Here is a tiny trained network, its code and every weight. The questions are about switching its units off for an input and a class, where a switched-off unit gives its printed mean instead of its output.

import numpy as np


def w(rows, s, z=0):
    codes = np.array(rows[::2]) - 128.0
    scale = np.full(codes.shape[1], s)
    scale[-1] = z or s
    return codes * scale


def f(y):
    return y / 2 * (1 + np.tanh(0.7978845608 * (y + 0.044715 * y**3)))


def log_softmax(a):
    a = a - a.max(-1, keepdims=True)
    return a - np.log(np.exp(a).sum(-1, keepdims=True))


def net(x, mask):
    res = np.array(x, float).reshape(1, 7) / 4 @ E
    y = f(res @ A[0][:, :-1].T + A[0][:, -1])
    res = res + np.where(mask, y, B[0][:, -1]) @ B[0][:, :-1]
    return log_softmax(res[-1] @ U[:, :-1].T + U[:, -1])


A, B = {}, {}
E = w([
[183,186,254],'x0',
[152,199,99],'x1',
[173,224,143],'x2',
[193,105,234],'x3',
[57,143,195],'x4',
[26,110,82],'x5',
[142,54,97],'x6',
],0.006)
A[0] = w([
[86,193,181,161],'n1',
[110,181,153,73],'n2',
[165,174,99,24],'n3',
[47,162,91,117],'n4',
[205,119,62,167],'n5',
[78,114,127,51],'n6',
[177,110,105,253],'n7',
[136,2,183,111],'n8',
[98,83,147,43],'n9',
[36,145,97,83],'n10',
[130,172,175,204],'n11',
],0.013,0.0042)
B[0] = w([
[240,133,141,228],'n1',
[187,132,185,155],'n2',
[44,131,174,147],'n3',
[161,227,141,231],'n4',
[91,92,37,222],'n5',
[81,196,173,146],'n6',
[122,59,32,227],'n7',
[47,38,168,253],'n8',
[59,176,189,142],'n9',
[129,253,160,226],'n10',
[192,33,97,240],'n11',
],0.017,0.0049)
U = w([
[131,237,126,74],'0',
[171,101,74,253],'1',
[175,70,68,139],'2',
[95,97,31,53],'3',
[19,6,253,108],'4',
[225,90,179,142],'5',
],0.0074,0.0035)

Each question gives the input, the list of numbers given to net, and the class t.
The units are the neurons (one row each of A and B). Each row of codes is followed by its name. A weight is (code - 128) times the scale printed after its matrix; where a second scale follows, it is the last column's (A, B and U).
mask holds one flag per neuron, in row order. A switched-off neuron (its flag False) gives its mean, the last column of its row in B, instead of its output. The means were averaged over made-up inputs and are rounded, as every weight is.
A unit's drop is (log p(t) with every unit on - log p(t) with that unit switched off) / (log p(t) with every unit on - log p(t) with every unit switched off).
The circuit of an input: a set's keep is (log p(t) with only the set's units on - log p(t) with every unit switched off) / (log p(t) with every unit on - log p(t) with every unit switched off). Starting from all 11 units, units are removed one at a time, each time the one whose removal leaves the highest keep (on an exact tie, the one counted first), for as long as the keep stays at least 0.8.
units of the circuit, in order: the units of the circuit, biggest drop first
most important unit: the unit with the biggest drop
k most important neurons: the k neurons with the biggest drops, biggest first
drop of u: that unit's drop, to one decimal
input [8,-8,2,-4,2,2,1], class 5: units of the circuit, in order : n1, n5
input [-4,-8,4,-6,-5,-5,-8], class 3: units of the circuit, in order : n1, n5
input [7,0,-5,0,-8,-3,4], class 3: 3 most important neurons : n5, n7, n1
input [3,-2,6,-4,-7,-3,1], class 3: most important unit : n5
input [2,7,2,8,4,-5,7], class 2: units of the circuit, in order : n7, n11, n10
input [-7,6,-8,4,-4,6,5], class 4: 2 most important neurons : n8, n9
input [-3,-5,2,-5,4,-2,8], class 4: units of the circuit, in order : n1, n8
input [5,-8,-1,-2,-7,-4,4], class 3: 2 most important neurons : n7, n5
input [1,4,-2,-1,-3,8,6], class 0: units of the circuit, in order : n11, n10, n4
input [0,0,-2,-1,-6,2,3], class 3: 3 most important neurons : n1, n5, n11
input [4,-6,-4,-5,-6,-8,-4], class 3: units of the circuit, in order : n1, n5, n7
input [6,4,-5,-4,7,4,-3], class 5: 2 most important neurons : n1, n11
input [-7,0,1,-1,5,-6,8], class 3: 2 most important neurons : n1, n5
input [3,-2,-2,-3,-4,-5,-3], class 3: most important unit : n1
input [1,-1,-5,0,-7,5,3], class 4: 2 most important neurons : n8, n1
input [8,6,-5,-8,2,4,-5], class 0: 4 most important neurons : n10, n4, n8, n7
input [-6,-8,8,-5,6,-4,-2], class 0: drop of n10 : 0.1
input [3,-7,-2,1,-8,3,7], class 4: drop of n8 : 0.9
input [5,4,5,0,4,6,3], class 5: drop of n5 : 0.1
